Each row was made from one small tree. Brackets hold a mark, then the marks that hang from it, in alphabetical order. Every link used is in the known rows. Write each row's tree.
Known rows
(J (C U) (D V) P): [-38.6  -5.5  -5.9 -12.5  -6.7   1.4   2.3 -15.0 -11.0  -6.5   8.3 -13.3
  39.8  18.0  19.5   2.0  15.4  13.9  36.2  41.3  -0.8  20.2  32.7 -37.1
 -42.4]
(E J): [ 23.8 -13.1   0.8  16.1 -21.5  -4.4 -20.2 -11.6   6.6 -15.0   0.0   5.4
  -3.2  -4.5   7.9 -12.9 -16.2  -3.9   1.6  13.3   4.4   9.2  -0.6 -48.8
   2.7]
(D (C (E (J P))) H (V (U Q))): [ 30.5  33.9  -0.7   1.8 -23.5 -29.6 -38.1 -43.7  -0.9 -22.8  -8.3 -12.2
  32.1  51.4  20.3   0.8 -30.8  41.4  18.5  33.3   0.6  17.0  39.3  -0.3
  72.9]
(U (Q D W)): [-28.3  36.4 -12.0   2.2  -8.7 -12.5 -19.8  -4.4  10.2  -6.5  -8.2 -12.3
  14.4  30.3   1.0  -3.1  12.9  10.9 -11.5   7.2   3.7  14.7  -4.4 -26.0
  22.7]
(J C (D (H E) (V (U Q))) P): [-18.3   2.9  -3.6 -14.5  -4.6 -10.2 -33.2 -15.2  -4.6 -18.0  -1.6  -9.9
  49.7  66.1  19.5   1.4  42.9  29.2  26.0  26.3  -1.1  15.3  42.7  15.6
 -12.7]
(Q (D (C E) V) U W): [-58.3  66.8 -26.7  -5.1 -17.2  -9.8 -18.6   6.6   2.7  -0.6   0.8 -43.2
  29.4  60.9  27.4  10.6  -0.5  50.7   8.1  38.9  -0.6  21.1  13.1 -27.9
  39.4]
(D (C (E J) (U (Q W))) V): [-33.2  41.9  -1.3   3.7 -16.2 -13.3 -23.9 -13.3  13.1  -6.6  -9.9 -25.6
  23.7  59.9  20.2   3.1 -17.8  40.3  13.6  40.8   0.9  22.5   2.6 -17.7
  59.7]
(Q (D H (V U)) R W): [  0.8  54.1 -28.2  -3.8 -14.5 -19.2 -38.4  -6.3   4.6 -16.4  -3.1 -56.9
  17.6  65.2   8.2  -2.5  -0.8  29.5   7.2  22.9   7.5  12.0  10.7 -43.8
  23.4]
(E (J (C (U Q)) D) P): [-40.2 -19.1   3.4   3.6   4.1 -20.5 -14.8 -17.3  -2.3 -10.6  -3.7  12.1
   4.1  12.7  15.0  -5.5 -23.6 -26.3  11.0  34.0  -3.1  24.2  10.1 -45.2
 -20.5]
(Q U): [ -8.5  17.4  -5.7   9.2 -22.2  -0.2 -10.2   1.8  -0.8 -11.6   4.4 -12.0
  -1.7   7.9  20.8  -6.6  -6.4   1.5  -0.8  22.6   0.9   9.2 -17.4 -32.0
 -10.5]
(U (Q (D (H (E P))) R W)): [ -6.2  67.3 -24.7  -3.8   0.5 -25.1 -37.5  16.2  11.6  -6.6  -8.1 -31.5
  21.0  67.7  -1.6  -0.3  23.8   6.3  -1.1   0.0   3.3  12.1  11.0 -54.3
  38.5]
(Q R W): [  3.0  33.9 -12.4   5.0 -16.8   2.4 -19.2   4.0   3.8  -3.1   2.5 -38.6
  15.9  27.4   0.5  -9.1  23.6  -3.8  -0.9   7.5   8.3  11.1 -10.2 -47.2
  12.4]
(Q (D H) R U W): [ -4.8  68.4 -31.1  -3.3  -7.0 -23.1 -31.2   0.2   3.3 -18.9  -0.9 -44.5
  16.6  42.3   7.3   2.4  11.2   5.0  -6.4  23.8   3.2  12.5   2.5 -57.8
  27.2]
(E (J C (D H (V U)) P)): [  8.5 -27.1  -5.7  -9.8 -10.7 -23.1 -28.5 -34.7 -13.6 -29.5   4.0  -7.5
  38.8  28.9  16.1  -1.0 -13.1  11.8  26.5  37.0  -2.7  17.8  51.1 -25.5
 -16.0]
(E (J (D (V H U))) P): [ -0.3 -36.6   4.3  19.6 -13.3 -27.5 -18.7  -0.4 -13.4 -16.5   2.4 -19.0
  -0.8  30.3  15.9 -13.2 -60.0   4.2  11.0  24.9  -2.9  16.1  14.6 -39.6
 -13.3]
(H (E (J (C U) P))): [  7.5   0.1   2.5   6.9 -12.7  13.7 -23.4  10.1   7.0 -18.3   4.5   0.4
  23.8  28.2  14.2  -6.7  33.7   3.5  24.9  26.1  -2.6  13.7  17.9 -35.8
 -13.3]
(C (U Q)): [ -9.3  23.6   5.8  12.1 -15.8  -5.8 -10.4 -15.1   9.7  -8.7  -6.8  -4.5
  -3.8  16.4  13.3  -8.4   1.8   5.7   6.0  22.8   5.1  11.4 -21.5 -23.3
   4.7]
(H (E (J (C (U Q)) (D V) P))): [-23.1  -7.8   0.6  -5.1   2.6  10.1 -26.7  -2.5   6.7  -9.7  -1.0   6.6
  37.8  36.0  18.7  -1.9  21.1  15.1  29.7  37.1  -2.7  21.7  34.0 -20.2
 -16.0]
(Q (D C V) R U W): [-26.2  77.8 -36.7  -9.6  -7.0  -8.8 -25.7   8.3   8.2   3.6   4.2 -53.7
  20.2  54.1  17.0   3.5 -16.5  24.2  -1.3  29.9   3.5  20.8   5.2 -44.1
  29.4]
(Q (D (C P) H V) U W): [-33.8  61.4 -37.4 -26.3 -11.1 -44.1 -21.2 -13.5  -7.7 -20.9  -1.9 -61.1
  33.5  53.9  15.6  10.0 -42.7  45.8   3.4  27.7  -7.9  18.1  21.8 -41.8
  43.1]
(V (U (Q D))): [ -3.9  27.0  -3.1  15.4 -14.7  -7.5 -33.4 -15.8   8.2 -11.8  -8.6  -1.7
  -6.2  28.1  10.2 -12.9  -0.2   9.5  -7.9  14.3   7.0  12.7  -8.8 -10.0
  13.9]
(U (Q W)): [-21.6  21.3  -1.2   2.5 -15.7  -8.8 -12.7  -5.9   6.0  -6.6  -5.3 -13.9
  16.7  29.8   3.5  -5.1  12.1   6.0  -8.1   6.2   2.6  11.9 -16.5 -11.6
  16.8]
(C (E J) P (U (Q (D H)))): [ -0.6  38.3  -8.8  10.1 -10.9 -35.5 -44.5 -31.9   1.9 -32.0 -19.3 -15.3
   7.4  17.2   8.9  -5.0 -17.1  27.9  10.5  33.9   0.2  16.1  22.4 -59.1
  72.8]
(D (C U) V): [-12.9  30.9  -6.0  -1.4 -20.7 -10.1  -0.8 -17.5   8.3  -1.7   2.4 -25.1
   8.0  35.8  23.5  -1.5 -22.4  31.9  23.2  32.6   4.6  14.6  -0.6 -30.2
  -0.5]

Write each row's tree
[-10.5  61.2 -29.4 -10.6  -3.0 -27.9 -31.7 -11.1  11.8  -8.5 -10.0 -38.4
  23.2  45.9   0.9   1.3   1.5  26.3  -0.1  16.2   8.1  13.9  17.2 -45.3
  43.7]	(U (Q (D H V) R W))
[ -6.7  44.2 -17.6  15.7 -11.7   0.4 -45.0  41.5  10.1  -5.8  -0.6 -66.2
  15.3  86.4   8.8 -11.7  39.6  39.6   3.5  12.1   7.2  10.8   4.3 -19.9
  19.2]	(Q (D (V (H E) U)) R W)
[  2.3  54.4  -6.4   4.6 -10.1 -25.7 -31.9 -24.2   3.9 -30.2 -13.4 -11.3
  35.0  44.5   4.5   6.4   8.1  24.0  12.6  34.4  -2.3  18.1  27.3 -46.5
  70.8]	(C (E (J P)) (U (Q (D H) W)))
[  5.1  25.4   1.2  -2.3 -10.6  -8.0   0.2 -33.7  -7.5  -6.5   6.6  -9.5
  35.4  24.9  12.1   0.6   5.9   1.6  25.5  30.7   1.2  19.7  19.4 -31.6
  -3.3]	(J (D (C U)) P)
[  8.4  42.9  -8.5   4.4 -12.8 -23.1 -29.7 -30.9   6.0 -24.8 -12.4  -1.1
  25.1  25.8  15.9   4.6 -19.1  42.0  26.6  43.5   0.9  16.5  41.3 -53.5
  58.6]	(C (E (J P)) (U (Q (D H V))))
[ -6.0 -25.0  -7.2  -0.4 -15.1 -13.4 -27.3 -12.3  -7.0 -20.8  -0.6 -14.3
   8.1 -11.8   6.9 -14.4 -13.4  -3.3   4.0  13.6  -2.3  14.6  18.1 -47.7
   2.1]	(E (J (C P)))
[ -4.0  41.5  -8.7   4.1 -10.3  -3.3 -25.6  -1.3   8.2  -1.0  -4.8 -30.0
  14.6  28.6  -1.7  -9.2  20.2  -4.9  -9.8   5.8   8.6  13.2 -14.6 -26.7
  29.6]	(U (Q R W))
[ 10.8  -0.4   9.7  20.3  -3.4 -18.0 -25.8  -0.5   8.9 -14.5   0.0 -12.1
  15.2  53.6  13.9  -8.1  20.7  11.5  14.8  26.4   2.1  16.1  15.3 -18.9
   8.1]	(V (H (E (J (D (C U))))))
[-28.2  84.6 -18.9   3.5  -4.3 -32.0 -28.4  -4.6   2.4 -10.8 -12.3 -41.0
  16.4  60.6   6.5   4.0   9.4  12.4   9.6  29.4   3.9  18.5   7.6 -67.3
  62.0]	(C (E P) (U (Q (D H) R W)))
[-30.3  66.7 -21.8   0.0  -3.3  -2.0 -26.2   4.7  16.6   0.6  -8.2 -41.6
  11.1  47.1   7.3  -2.4  -1.0  22.5   5.6  28.3   7.7  18.5  -6.7 -49.9
  25.9]	(C (U (Q (D V) R W)))
[-21.6  17.3  -8.6  -6.6  11.0 -29.3 -36.7 -29.6   4.5 -21.1  -8.9 -22.3
  29.7  44.2   3.1  -0.3  25.6 -16.9   5.6  36.9   2.6  23.0  17.9 -37.0
  18.1]	(E (J (C (U (Q R W))) (D H)))
[  2.3  47.3 -14.2  -4.2 -15.5 -20.8 -36.7 -14.9   5.7 -15.0  -7.9 -49.7
  19.5  65.9   8.3  -4.5  -5.7  22.9   0.3  19.1   6.8  11.5  -4.2 -11.7
  36.0]	(D H (V (U (Q R W))))
[-18.8  68.5 -30.3   0.3  -3.4 -25.7 -22.3  17.2   3.0  -1.1   3.1 -66.3
  20.0  59.4  13.0   0.6 -11.6  27.5  -5.6  26.5   2.7  19.0  10.6 -32.0
  37.9]	(Q (D C (V H)) R U W)
[  0.9  33.5 -16.6   5.8 -20.5 -42.6 -36.0 -23.1  -0.8 -19.5  -5.3 -21.2
   7.8  57.0  24.5   1.6 -57.5  37.8  20.1  34.9   0.3  18.5  38.4 -51.0
  50.0]	(Q (D (C (E J P)) H (V U)))
[ 22.3  11.2   1.9   1.0  -8.3   3.6 -42.7 -17.2   6.2  -7.6  -0.9   1.7
  36.5  58.9  17.0  -6.0 -10.2  23.5  17.1  23.8  -0.6  20.7  30.0   9.8
  19.9]	(H (E (J (D C (V (U Q))) P)))
[-19.1  62.6 -27.7   4.5  -7.7   0.7 -28.7  16.8   4.9  -5.6   2.1 -42.4
   9.8  32.3   8.5  -3.2  11.8  -1.4  -9.6  21.7   4.0  15.4 -10.4 -55.1
  16.5]	(Q D R U W)
[ 18.6  22.9   2.5  26.3  -7.5 -13.1 -49.6  35.5   6.4 -12.6  -6.5 -38.6
   2.4  74.5   1.3 -17.7  -3.7  -7.6 -12.4   1.5  -0.2  13.3 -13.2 -17.5
  40.4]	(V (H (E J P)) (U (Q R W)))
[  8.3   8.1  -5.9   1.9 -28.3 -20.0 -19.6 -20.5  -0.7 -22.3  -1.1 -26.0
   6.4  39.2  20.3  -5.5 -19.9  32.5  15.7  23.6   4.3   6.0   4.1 -20.9
  -2.0]	(D H (V U))
[-55.0  12.1   0.0   8.4 -18.9  -8.2  -2.2   3.8  -8.3  -5.7   1.8 -18.2
   7.1  26.4  24.5  -2.2  17.2   6.3  25.6  34.8   0.0  16.9   5.6 -49.6
 -11.6]	(J (C (E P) U))
[ -2.7 -15.3 -11.3  -5.9 -13.4 -14.7 -31.8   2.7  12.8 -20.8  -0.3  -7.7
  19.6  39.0  20.7  -2.1  19.3  28.8  21.4  21.8   1.3   8.8  34.0 -33.8
  -9.4]	(D (H (E (J C))) V)
[-41.5  67.3 -13.6  15.1  -4.9 -14.8 -28.9  14.4   8.3  -2.7 -12.2 -57.8
  17.5  61.3   8.9  -3.1  28.6  41.9   7.7  34.2   8.9  18.4   7.8 -34.8
  59.3]	(C E (U (Q (D (V H)) R W)))
[ 47.9  13.8   8.2  35.4 -10.8  -2.3 -60.1  15.2  15.1 -14.4  -8.4 -21.0
  -7.2  50.2   4.9 -24.5  22.5   1.0  -9.5   7.4   8.9   9.0  -7.7  -2.5
  38.4]	(V (H (E J)) (U (Q R)))
